Below are the code and all the weights of a small trained network. Each question names an input and a class and asks about switching units off, where a switched-off unit gives its printed mean instead of its output.

import numpy as np


def w(rows, s, z=0):
    codes = np.array(rows[::2]) - 128.0
    scale = np.full(codes.shape[1], s)
    scale[-1] = z or s
    return codes * scale


def norm(h):
    return h / np.sqrt((h * h).mean(-1, keepdims=True) + 1e-5)


def f(y):
    return y / 2 * (1 + np.tanh(0.7978845608 * (y + 0.044715 * y**3)))


def log_softmax(a):
    a = a - a.max(-1, keepdims=True)
    return a - np.log(np.exp(a).sum(-1, keepdims=True))


def net(x, mask):
    res = np.array(x, float).reshape(1, 3) / 4 @ E
    u = 0
    for l in range(3):
        y = f(norm(res) @ A[l][:, :-1].T + A[l][:, -1])
        res = res + np.where(mask[u : u + 9], y, B[l][:, -1]) @ B[l][:, :-1]
        u += 9
    return log_softmax(norm(res)[-1] @ U[:, :-1].T + U[:, -1])


A, B = {}, {}
E = w([
[72,140,129,249,129,136,227,114],'x0',
[75,177,89,135,82,126,82,106],'x1',
[175,110,136,171,38,91,118,198],'x2',
],0.016)
A[0] = w([
[129,101,102,174,110,159,174,116,123],'0.n1',
[103,177,170,175,90,174,210,135,152],'0.n2',
[139,81,163,74,144,104,1,143,71],'0.n3',
[185,46,212,119,180,97,172,138,1],'0.n4',
[145,146,165,147,109,171,122,100,71],'0.n5',
[106,187,131,71,212,190,158,113,123],'0.n6',
[169,135,166,99,150,107,200,137,8],'0.n7',
[157,117,184,133,37,77,139,208,63],'0.n8',
[46,166,109,151,76,78,48,98,65],'0.n9',
],0.0091,0.0057)
B[0] = w([
[126,136,154,72,128,97,113,184,178],'0.n1',
[91,87,103,36,136,106,109,185,241],'0.n2',
[69,118,152,115,71,114,213,130,255],'0.n3',
[169,185,108,140,115,252,133,164,184],'0.n4',
[123,119,112,127,144,134,120,139,110],'0.n5',
[195,125,85,171,119,66,116,117,232],'0.n6',
[117,144,86,117,124,177,130,132,132],'0.n7',
[195,143,101,173,168,68,101,78,216],'0.n8',
[197,129,79,149,135,222,139,149,197],'0.n9',
],0.013,0.0063)
A[1] = w([
[103,153,143,104,226,154,134,33,72],'1.n1',
[167,73,182,163,172,250,123,147,38],'1.n2',
[87,206,135,176,92,225,65,125,3],'1.n3',
[93,141,211,115,160,66,21,189,11],'1.n4',
[202,160,186,40,55,107,68,127,44],'1.n5',
[110,127,144,219,72,136,253,63,115],'1.n6',
[39,128,138,179,154,119,158,163,28],'1.n7',
[69,104,181,72,88,107,154,139,112],'1.n8',
[86,149,132,217,147,103,172,193,91],'1.n9',
],0.012,0.0062)
B[1] = w([
[186,37,179,217,1,83,113,149,200],'1.n1',
[222,157,161,130,153,139,219,173,178],'1.n2',
[104,205,128,115,114,173,69,141,161],'1.n3',
[168,165,138,126,116,172,139,168,130],'1.n4',
[48,78,158,122,158,141,180,98,254],'1.n5',
[160,167,74,37,186,65,89,156,163],'1.n6',
[114,70,135,74,88,137,143,80,175],'1.n7',
[102,98,108,88,155,110,140,110,218],'1.n8',
[84,81,205,87,101,152,175,43,199],'1.n9',
],0.013,0.0063)
A[2] = w([
[166,105,140,231,82,51,93,101,43],'2.n1',
[129,78,107,142,115,231,103,159,90],'2.n2',
[147,190,33,69,240,78,101,156,79],'2.n3',
[32,236,79,156,40,200,20,98,1],'2.n4',
[157,249,111,140,228,108,45,128,88],'2.n5',
[103,117,122,81,108,77,161,121,121],'2.n6',
[160,98,110,130,130,113,170,156,146],'2.n7',
[149,148,102,136,141,63,129,80,54],'2.n8',
[119,122,144,111,176,128,68,195,5],'2.n9',
],0.014,0.0046)
B[2] = w([
[157,132,146,220,146,49,40,103,235],'2.n1',
[156,191,104,57,117,141,120,122,156],'2.n2',
[153,227,166,51,142,131,54,135,153],'2.n3',
[202,87,147,190,140,201,249,123,221],'2.n4',
[35,148,174,7,173,123,123,169,157],'2.n5',
[82,125,87,134,207,174,63,127,255],'2.n6',
[127,174,63,137,97,161,80,53,207],'2.n7',
[124,154,108,161,186,130,83,168,150],'2.n8',
[164,169,137,99,163,122,117,103,118],'2.n9',
],0.012,0.009)
U = w([
[4,30,96,45,155,148,140,78,183],'0',
[184,98,99,231,137,46,47,90,187],'1',
[233,153,104,137,138,242,244,143,194],'2',
[130,233,103,34,184,127,34,157,173],'3',
[88,133,159,130,86,96,131,190,5],'4',
[82,164,179,141,62,109,138,163,39],'5',
[76,160,209,139,91,97,125,220,1],'6',
[92,151,180,131,99,87,138,200,5],'7',
],0.017,0.0068)

Each question gives the input, the list of numbers given to net, and the class t.
The units are the neurons (one row each of A and B). Each row of codes is followed by its name. A weight is (code - 128) times the scale printed after its matrix; where a second scale follows, it is the last column's (A, B and U).
mask holds one flag per neuron, layer by layer. A switched-off neuron (its flag False) gives its mean, the last column of its row in B, instead of its output. The means were averaged over made-up inputs and are rounded, as every weight is.
A unit's drop is (log p(t) with every unit on - log p(t) with that unit switched off) / (log p(t) with every unit on - log p(t) with every unit switched off).
The circuit of an input: a set's keep is (log p(t) with only the set's units on - log p(t) with every unit switched off) / (log p(t) with every unit on - log p(t) with every unit switched off). Starting from the 12 units with the biggest drops (on a tie, the unit counted first), units are removed one at a time, each time the one whose removal leaves the highest keep (on an exact tie, the one counted first), for as long as the keep stays at least 0.8.
units of the circuit, in order: the units of the circuit, biggest drop first
most important unit: the unit with the biggest drop
top k neurons in layer l: the k neurons of layer l with the biggest drops, biggest first
drop of u: that unit's drop, to one decimal
input [-2,3,-6], class 1: units of the circuit, in order	1.n1
input [-6,5,-7], class 1: units of the circuit, in order	0.n2; 1.n1
input [-6,5,-8], class 1: units of the circuit, in order	1.n1; 0.n2
input [5,7,-7], class 1: top 3 neurons in layer 0	0.n4; 0.n3; 0.n6
input [-6,-8,-5], class 2: top 2 neurons in layer 0	0.n4; 0.n2
input [-5,2,5], class 0: top 2 neurons in layer 1	1.n5; 1.n1
input [-7,1,-8], class 1: top 3 neurons in layer 0	0.n2; 0.n6; 0.n1
input [3,1,3], class 3: top 2 neurons in layer 0	0.n2; 0.n3
input [4,1,-5], class 1: top 2 neurons in layer 0	0.n3; 0.n6
input [-6,7,5], class 2: top 3 neurons in layer 0	0.n9; 0.n2; 0.n1
input [-2,4,3], class 2: top 2 neurons in layer 0	0.n9; 0.n6
input [8,3,8], class 0: top 2 neurons in layer 1	1.n9; 1.n1
input [2,3,-1], class 3: top 2 neurons in layer 1	1.n1; 1.n9
input [3,7,-4], class 2: most important unit	2.n4
input [0,0,-2], class 3: top 2 neurons in layer 2	2.n5; 2.n3
input [1,3,3], class 3: drop of 0.n3	0.5
input [5,-3,-7], class 1: drop of 1.n1	1.1
input [2,-2,-3], class 3: top 2 neurons in layer 0	0.n6; 0.n2
input [4,-1,-8], class 1: drop of 1.n1	1.4
input [2,8,4], class 2: most important unit	2.n4
input [-2,1,1], class 3: drop of 0.n3	5.6
